Below are the code and all the weights of a small trained network. Each question names an input and a target symbol and asks about switching units off, where a switched-off unit gives its printed mean instead of its output.

import numpy as np


def w(rows, s, z=0):
    codes = np.array(rows[::2]) - 128.0
    scale = np.full(codes.shape[1], s)
    scale[-1] = z or s
    return codes * scale


def f(y):
    return np.maximum(y, 0)


def softmax(a):
    e = np.exp(a - a.max(-1, keepdims=True))
    return e / e.sum(-1, keepdims=True)


def log_softmax(a):
    a = a - a.max(-1, keepdims=True)
    return a - np.log(np.exp(a).sum(-1, keepdims=True))


def net(x, mask):
    ids = ['ΣΦαβθπτω'.index(c) for c in x.split()]
    T = len(ids)
    res = E[ids] + P[:T]
    r = res
    for j in range(2):
        rows = slice(2 * j, 2 * j + 2)
        q, k, v = (r @ M[0][rows].T for M in (Q, K, V))
        z = softmax(np.where(np.tri(T) > 0, q @ k.T / 2**0.5, -1e9)) @ v
        o = O[0][rows]
        res = res + np.where(mask[j], z, o[:, -1]) @ o[:, :-1]
    y = f(res @ A[0][:, :-1].T + A[0][:, -1])
    res = res + np.where(mask[2:14], y, B[0][:, -1]) @ B[0][:, :-1]
    return log_softmax(res[-1] @ U[:, :-1].T + U[:, -1])


Q, K, V, O, A, B = {}, {}, {}, {}, {}, {}
E = w([
[26,190,113,99,135],'Σ',
[100,60,148,60,66],'Φ',
[152,253,162,129,144],'α',
[173,96,138,134,129],'β',
[131,201,161,56,230],'θ',
[121,120,209,85,180],'π',
[150,166,94,58,87],'τ',
[74,157,179,126,71],'ω',
],0.02)
P = w([
[255,111,189,39,117],'0',
[134,91,96,154,138],'1',
[138,91,108,140,134],'2',
[147,95,136,112,139],'3',
[165,92,145,106,127],'4',
[184,88,153,101,112],'5',
],0.0096)
Q[0] = w([
[10,197,157,76,98],'head 1',
[48,154,157,195,145],'head 1',
[38,145,28,104,150],'head 2',
[106,198,176,192,137],'head 2',
],0.012)
K[0] = w([
[50,128,77,211,122],'head 1',
[58,168,125,155,166],'head 1',
[76,97,8,147,147],'head 2',
[99,159,138,192,159],'head 2',
],0.013)
V[0] = w([
[217,120,46,27,70],'head 1',
[76,174,142,185,40],'head 1',
[129,255,48,122,201],'head 2',
[107,213,224,79,107],'head 2',
],0.0079)
O[0] = w([
[124,139,77,42,26,247],'head 1',
[95,195,109,138,21,48],'head 1',
[172,105,15,235,171,172],'head 2',
[69,254,136,209,119,254],'head 2',
],0.0079,0.0082)
A[0] = w([
[179,2,123,144,145,140],'neuron 1',
[144,146,116,120,121,2],'neuron 2',
[13,132,87,118,153,82],'neuron 3',
[164,127,116,106,85,193],'neuron 4',
[62,146,157,153,107,96],'neuron 5',
[78,109,175,176,102,91],'neuron 6',
[136,176,91,178,180,183],'neuron 7',
[145,97,212,160,139,222],'neuron 8',
[81,199,106,54,121,147],'neuron 9',
[136,149,158,165,165,105],'neuron 10',
[152,93,190,160,111,230],'neuron 11',
[95,136,91,103,48,59],'neuron 12',
],0.013,0.005)
B[0] = w([
[159,233,88,76,216,170],'neuron 1',
[50,205,202,109,133,134],'neuron 2',
[91,103,87,143,195,146],'neuron 3',
[76,147,92,137,77,193],'neuron 4',
[160,160,43,117,104,151],'neuron 5',
[120,180,88,95,2,137],'neuron 6',
[162,85,195,108,114,254],'neuron 7',
[98,141,170,181,167,161],'neuron 8',
[158,39,73,212,172,215],'neuron 9',
[125,63,126,37,75,182],'neuron 10',
[64,159,164,200,151,161],'neuron 11',
[98,46,117,178,197,176],'neuron 12',
],0.0071,0.015)
U = w([
[66,181,68,157,163,107],'Σ',
[74,69,156,98,61,118],'Φ',
[211,102,154,177,33,144],'α',
[75,187,90,2,95,227],'β',
[168,86,107,122,193,1],'θ',
[53,135,180,166,131,80],'π',
[168,89,30,62,46,87],'τ',
[50,182,122,151,53,134],'ω',
],0.007,0.0048)

Each question gives the input, a string of symbols that net reads in full, and the target symbol t.
The units are the heads (2 rows each of Q, K, V and O) and the neurons (one row each of A and B). Each row of codes is followed by its name. A weight is (code - 128) times the scale printed after its matrix; where a second scale follows, it is the last column's (O, A, B and U).
mask holds one flag per unit, heads first, then neurons. A switched-off unit (its flag False) gives its mean, the last column of its rows in O or B, instead of its output. The means were averaged over made-up inputs and are rounded, as every weight is.
A unit's drop is (log p(t) with every unit on - log p(t) with that unit switched off) / (log p(t) with every unit on - log p(t) with every unit switched off).
The circuit of an input: a set's keep is (log p(t) with only the set's units on - log p(t) with every unit switched off) / (log p(t) with every unit on - log p(t) with every unit switched off). Starting from the 12 units with the biggest drops (on a tie, the unit counted first), units are removed one at a time, each time the one whose removal leaves the highest keep (on an exact tie, the one counted first), for as long as the keep stays at least 0.8.
circuit, biggest first: the units of the circuit, biggest drop first
most important unit: the unit with the biggest drop
k most important neurons: the k neurons with the biggest drops, biggest first
heads that matter: for each layer, one digit per head in row order, 1 if its drop is at least 0.15 and else 0, layers parted by /
drop of u: that unit's drop, to one decimal
input β ω α ω, target ω: circuit, biggest first : [head 1; neuron 6]
input α π β θ, target θ: circuit, biggest first : [neuron 4; neuron 9]
input β α Σ π, target π: circuit, biggest first : [neuron 8; head 1]
input ω Σ α θ β, target ω: heads that matter : 01
input τ β β ω β β, target τ: heads that matter : 10
input Σ α Σ α β β, target Σ: heads that matter : 00
input Φ Φ β α β, target Φ: 2 most important neurons : [neuron 1; neuron 12]
input τ β θ π β α, target α: 2 most important neurons : [neuron 7; neuron 1]
input θ β θ, target θ: most important unit : neuron 4
input β α β β α Σ, target Σ: 2 most important neurons : [neuron 3; neuron 10]
input Σ α β ω θ β, target Σ: drop of neuron 7 : 0.3
input θ β β, target θ: drop of neuron 11 : 0.0
input ω π θ π β π, target π: drop of neuron 11 : 0.2
input ω β β β, target ω: drop of neuron 6 : 0.1
